Below is a small trained network, with its code and all its weights. Each question gives an input and a class and asks what happens when units are switched off, that is, made to give their printed mean instead of their output.

import numpy as np


def w(rows, s, z=0):
    codes = np.array(rows[::2]) - 128.0
    scale = np.full(codes.shape[1], s)
    scale[-1] = z or s
    return codes * scale


def f(y):
    return np.maximum(y, 0)


def log_softmax(a):
    a = a - a.max(-1, keepdims=True)
    return a - np.log(np.exp(a).sum(-1, keepdims=True))


def net(x, mask):
    res = np.array(x, float).reshape(1, 5) / 4 @ E
    y = f(res @ A[0][:, :-1].T + A[0][:, -1])
    res = res + np.where(mask, y, B[0][:, -1]) @ B[0][:, :-1]
    return log_softmax(res[-1] @ U[:, :-1].T + U[:, -1])


A, B = {}, {}
E = w([
[150,187,10,72,115],'x0',
[124,128,130,129,126],'x1',
[125,125,126,133,124],'x2',
[107,27,107,60,156],'x3',
[104,137,167,69,2],'x4',
],0.007)
A[0] = w([
[140,162,67,139,137,160],'N0',
[119,151,122,122,54,180],'N1',
[138,82,123,163,214,52],'N2',
[137,224,184,203,65,174],'N3',
[140,140,89,146,148,133],'N4',
[145,172,86,145,151,156],'N5',
[131,125,153,162,136,176],'N6',
[119,145,66,58,118,57],'N7',
[132,173,138,100,100,212],'N8',
[118,71,169,114,108,139],'N9',
[124,153,16,12,96,189],'N10',
[126,170,107,142,130,138],'N11',
[134,123,135,144,128,155],'N12',
[148,173,88,148,146,156],'N13',
[125,63,161,57,93,122],'N14',
[146,140,54,51,102,2],'N15',
[156,182,64,151,162,156],'N16',
[139,60,68,81,171,222],'N17',
[125,181,113,162,126,157],'N18',
[122,76,93,174,192,149],'N19',
[119,100,151,126,121,145],'N20',
[124,102,146,103,113,132],'N21',
[136,72,103,183,203,226],'N22',
[122,93,88,98,162,37],'N23',
],0.011,0.0056)
B[0] = w([
[116,156,119,66,135,183],'N0',
[116,69,151,162,150,194],'N1',
[127,43,154,178,125,189],'N2',
[168,123,105,251,126,226],'N3',
[119,149,124,90,121,162],'N4',
[113,143,133,66,132,181],'N5',
[111,88,131,144,115,174],'N6',
[140,58,150,199,126,168],'N7',
[112,78,153,97,135,192],'N8',
[108,119,128,65,135,175],'N9',
[162,231,80,209,129,255],'N10',
[123,146,126,89,128,159],'N11',
[114,118,133,134,141,149],'N12',
[112,139,128,65,132,179],'N13',
[107,141,139,43,134,187],'N14',
[128,12,172,174,124,165],'N15',
[113,152,134,39,118,199],'N16',
[106,34,191,143,115,241],'N17',
[102,164,127,84,133,174],'N18',
[160,118,116,206,110,211],'N19',
[120,120,128,95,137,157],'N20',
[128,131,125,89,132,154],'N21',
[147,220,90,180,127,252],'N22',
[147,178,100,140,130,150],'N23',
],0.023,0.0086)
U = w([
[163,174,84,153,130,45],'0',
[122,67,171,140,128,127],'1',
[94,145,133,8,140,254],'2',
],0.012,0.00088)

Each question gives the input, the list of numbers given to net, and the class t.
The units are the neurons (one row each of A and B). Each row of codes is followed by its name. A weight is (code - 128) times the scale printed after its matrix; where a second scale follows, it is the last column's (A, B and U).
mask holds one flag per neuron, in row order. A switched-off neuron (its flag False) gives its mean, the last column of its row in B, instead of its output. The means were averaged over made-up inputs and are rounded, as every weight is.
A unit's drop is (log p(t) with every unit on - log p(t) with that unit switched off) / (log p(t) with every unit on - log p(t) with every unit switched off).
unit that matters most: the unit with the biggest drop
k most important neurons: the k neurons with the biggest drops, biggest first
drop of u: that unit's drop, to one decimal
input [5,-7,-1,4,5], class 1: unit that matters most => N15
input [8,-6,4,1,5], class 1: 3 most important neurons => [N15; N22; N7]
input [6,1,-7,2,6], class 1: 4 most important neurons => [N15; N22; N7; N1]
input [-8,-6,-4,-4,-1], class 0: 2 most important neurons => [N17; N3]
input [-8,-3,3,-3,-2], class 0: 2 most important neurons => [N17; N22]
input [1,-5,2,0,-1], class 2: 3 most important neurons => [N3; N10; N19]
input [6,0,-3,4,5], class 1: 4 most important neurons => [N15; N22; N7; N17]
input [8,-6,-7,-1,-5], class 2: 2 most important neurons => [N16; N3]
input [-8,7,-4,-3,-1], class 0: drop of N15 => 0.3
input [-7,-2,7,1,2], class 2: drop of N10 => 0.3
input [-7,-6,5,6,3], class 2: drop of N7 => 0.0
